Below are the code and all the weights of a small trained network. Each question names an input and a class and asks about switching units off, where a switched-off unit gives its printed mean instead of its output.

import numpy as np


def w(rows, s, z=0):
    codes = np.array(rows[::2]) - 128.0
    scale = np.full(codes.shape[1], s)
    scale[-1] = z or s
    return codes * scale


def f(y):
    return y / 2 * (1 + np.tanh(0.7978845608 * (y + 0.044715 * y**3)))


def log_softmax(a):
    a = a - a.max(-1, keepdims=True)
    return a - np.log(np.exp(a).sum(-1, keepdims=True))


def net(x, mask):
    res = np.array(x, float).reshape(1, 4) / 4 @ E
    y = f(res @ A[0][:, :-1].T + A[0][:, -1])
    res = res + np.where(mask, y, B[0][:, -1]) @ B[0][:, :-1]
    return log_softmax(res[-1] @ U[:, :-1].T + U[:, -1])


A, B = {}, {}
E = w([
[92,94,81,120,92,103,183,54],'x0',
[138,174,53,180,170,64,128,147],'x1',
[222,80,106,105,167,142,50,66],'x2',
[199,92,209,3,164,56,152,142],'x3',
],0.013)
A[0] = w([
[130,155,154,120,121,172,62,250,221],'N1',
[105,94,99,103,128,119,171,178,101],'N2',
[74,178,66,112,132,83,218,55,193],'N3',
[178,83,194,50,140,79,125,124,225],'N4',
[92,87,49,117,128,88,200,118,203],'N5',
[113,118,40,169,74,186,123,108,254],'N6',
[124,162,157,115,135,123,113,237,199],'N7',
],0.011,0.0041)
B[0] = w([
[64,207,141,135,173,190,224,146,217],'N1',
[152,151,148,143,133,106,154,145,144],'N2',
[30,138,49,167,81,15,94,196,191],'N3',
[144,92,247,93,200,25,48,63,255],'N4',
[88,159,131,132,36,1,194,129,176],'N5',
[107,13,31,147,110,201,51,125,221],'N6',
[100,184,202,98,124,165,220,149,198],'N7',
],0.0089,0.018)
U = w([
[127,158,201,75,198,160,198,187,137],'0',
[242,100,80,143,198,76,140,97,77],'1',
[128,74,91,147,145,240,89,87,250],'2',
[90,119,108,189,50,52,148,189,101],'3',
[183,91,203,1,167,72,74,82,127],'4',
],0.0095,0.0023)

Each question gives the input, the list of numbers given to net, and the class t.
The units are the neurons (one row each of A and B). Each row of codes is followed by its name. A weight is (code - 128) times the scale printed after its matrix; where a second scale follows, it is the last column's (A, B and U).
mask holds one flag per neuron, in row order. A switched-off neuron (its flag False) gives its mean, the last column of its row in B, instead of its output. The means were averaged over made-up inputs and are rounded, as every weight is.
A unit's drop is (log p(t) with every unit on - log p(t) with that unit switched off) / (log p(t) with every unit on - log p(t) with every unit switched off).
The circuit of an input: a set's keep is (log p(t) with only the set's units on - log p(t) with every unit switched off) / (log p(t) with every unit on - log p(t) with every unit switched off). Starting from all 7 units, units are removed one at a time, each time the one whose removal leaves the highest keep (on an exact tie, the one counted first), for as long as the keep stays at least 0.8.
units of the circuit, in order: the units of the circuit, biggest drop first
most important unit: the unit with the biggest drop
k most important neurons: the k neurons with the biggest drops, biggest first
drop of u: that unit's drop, to one decimal
input [-8,-4,7,-2], class 0: most important unit -> N1
input [1,-6,6,-2], class 2: 3 most important neurons -> [N4; N5; N7]
input [-3,5,-5,0], class 0: 2 most important neurons -> [N7; N6]
input [4,8,7,1], class 3: units of the circuit, in order -> [N5; N3]
input [-3,-1,-8,-3], class 0: 3 most important neurons -> [N7; N1; N5]
input [6,-8,1,-2], class 2: 2 most important neurons -> [N6; N4]
input [-8,-2,2,-5], class 0: drop of N1 -> 2.4
input [4,6,1,5], class 3: drop of N1 -> -0.1
input [0,2,-1,-8], class 2: drop of N4 -> 0.0
input [-7,0,-2,-6], class 0: drop of N7 -> 0.9
